Here is a tiny trained network, its code and every weight. The questions are about switching its units off for an input and a class, where a switched-off unit gives its printed mean instead of its output.

import numpy as np


def w(rows, s, z=0):
    codes = np.array(rows[::2]) - 128.0
    scale = np.full(codes.shape[1], s)
    scale[-1] = z or s
    return codes * scale


def f(y):
    return y / 2 * (1 + np.tanh(0.7978845608 * (y + 0.044715 * y**3)))


def log_softmax(a):
    a = a - a.max(-1, keepdims=True)
    return a - np.log(np.exp(a).sum(-1, keepdims=True))


def net(x, mask):
    res = np.array(x, float).reshape(1, 6) / 4 @ E
    y = f(res @ A[0][:, :-1].T + A[0][:, -1])
    res = res + np.where(mask, y, B[0][:, -1]) @ B[0][:, :-1]
    return log_softmax(res[-1] @ U[:, :-1].T + U[:, -1])


A, B = {}, {}
E = w([
[54,67,167,1],'x0',
[217,48,91,129],'x1',
[154,204,69,62],'x2',
[56,92,24,159],'x3',
[127,128,129,127],'x4',
[126,128,129,131],'x5',
],0.0079)
A[0] = w([
[101,198,178,105,156],'n1',
[102,92,177,174,68],'n2',
[138,166,74,85,33],'n3',
[87,130,76,144,64],'n4',
[36,208,131,158,125],'n5',
[145,118,164,105,77],'n6',
[76,87,47,125,105],'n7',
[115,142,124,98,41],'n8',
[167,84,106,120,204],'n9',
[154,188,33,57,108],'n10',
[190,120,119,166,169],'n11',
[117,85,124,29,148],'n12',
[165,129,115,180,178],'n13',
[52,198,140,81,176],'n14',
[85,82,106,64,238],'n15',
[129,180,27,212,182],'n16',
[110,167,173,150,65],'n17',
[154,168,69,194,132],'n18',
[124,52,145,133,135],'n19',
[163,62,100,141,176],'n20',
[108,162,129,204,252],'n21',
[188,132,193,9,63],'n22',
[138,173,101,69,35],'n23',
[70,78,141,203,38],'n24',
[215,88,82,96,167],'n25',
[110,222,131,168,165],'n26',
[77,120,174,192,105],'n27',
[146,204,72,69,72],'n28',
[178,177,159,191,106],'n29',
[152,126,129,129,169],'n30',
[70,116,36,138,19],'n31',
],0.011,0.0027)
B[0] = w([
[177,120,116,114,198],'n1',
[132,62,171,130,158],'n2',
[122,75,161,158,156],'n3',
[189,140,167,120,161],'n4',
[253,102,18,68,220],'n5',
[137,144,161,144,139],'n6',
[189,192,191,122,194],'n7',
[119,120,157,125,132],'n8',
[167,105,70,100,162],'n9',
[109,12,130,190,210],'n10',
[122,145,155,77,180],'n11',
[75,171,189,42,202],'n12',
[90,130,167,82,180],'n13',
[151,119,109,51,233],'n14',
[60,164,184,15,209],'n15',
[92,150,175,56,254],'n16',
[176,103,135,119,150],'n17',
[71,137,200,61,209],'n18',
[131,92,163,70,162],'n19',
[168,89,79,103,174],'n20',
[106,120,121,64,204],'n21',
[153,165,163,118,213],'n22',
[110,79,151,155,156],'n23',
[141,62,184,144,173],'n24',
[216,113,47,44,185],'n25',
[136,121,124,57,200],'n26',
[142,54,117,110,172],'n27',
[91,18,191,216,189],'n28',
[87,154,222,71,190],'n29',
[138,143,118,120,138],'n30',
[205,201,203,183,191],'n31',
],0.013,0.0082)
U = w([
[132,54,180,173,84],'0',
[175,150,73,100,127],'1',
[77,197,140,115,79],'2',
[139,166,130,127,220],'3',
[148,158,138,137,253],'4',
[231,220,216,196,106],'5',
[2,192,10,155,96],'6',
[188,236,111,244,75],'7',
],0.009,0.0061)

Each question gives the input, the list of numbers given to net, and the class t.
The units are the neurons (one row each of A and B). Each row of codes is followed by its name. A weight is (code - 128) times the scale printed after its matrix; where a second scale follows, it is the last column's (A, B and U).
mask holds one flag per neuron, in row order. A switched-off neuron (its flag False) gives its mean, the last column of its row in B, instead of its output. The means were averaged over made-up inputs and are rounded, as every weight is.
A unit's drop is (log p(t) with every unit on - log p(t) with that unit switched off) / (log p(t) with every unit on - log p(t) with every unit switched off).
The circuit of an input: a set's keep is (log p(t) with only the set's units on - log p(t) with every unit switched off) / (log p(t) with every unit on - log p(t) with every unit switched off). Starting from the 12 units with the biggest drops (on a tie, the unit counted first), units are removed one at a time, each time the one whose removal leaves the highest keep (on an exact tie, the one counted first), for as long as the keep stays at least 0.8.
circuit, biggest first: the units of the circuit, biggest drop first
most important unit: the unit with the biggest drop
top k neurons: the k neurons with the biggest drops, biggest first
drop when u is switched off: that unit's drop, to one decimal
input [0,-1,1,-8,-7,-3], class 5: top neuron => n22
input [-8,4,5,3,-2,2], class 2: circuit, biggest first => n16; n18
input [6,8,-3,2,3,2], class 1: top 2 neurons => n25; n20
input [-8,-2,5,1,-4,-6], class 2: circuit, biggest first => n16; n18
input [-7,-8,6,-3,-4,7], class 1: top 2 neurons => n5; n26
input [-3,-1,-3,5,-3,2], class 5: circuit, biggest first => n31; n7
input [7,8,8,7,0,2], class 0: top 3 neurons => n10; n28; n3
input [6,5,7,4,2,5], class 0: top 2 neurons => n10; n28
input [0,7,-5,2,-6,-5], class 1: circuit, biggest first => n25; n20
input [-6,2,-3,6,4,-5], class 2: top 2 neurons => n16; n18
input [0,2,4,0,0,-3], class 0: top 2 neurons => n5; n10
input [-2,-1,6,-2,4,6], class 0: circuit, biggest first => n28; n10
input [1,-6,4,1,1,4], class 1: top 2 neurons => n5; n14
input [5,2,8,-6,4,0], class 0: most important unit => n28
input [3,-5,5,6,-2,-5], class 5: top 3 neurons => n31; n7; n4
input [8,6,3,0,3,-1], class 2: top 2 neurons => n12; n15
input [-7,-8,1,6,-6,-5], class 1: top 2 neurons => n5; n26
input [-5,2,7,8,1,6], class 5: drop when n7 is switched off => 0.7
input [-4,-8,6,3,-6,-4], class 1: drop when n2 is switched off => 0.1
input [0,-4,1,-3,4,-4], class 1: most important unit => n31
input [-5,8,3,-5,-2,1], class 1: drop when n25 is switched off => 1.4
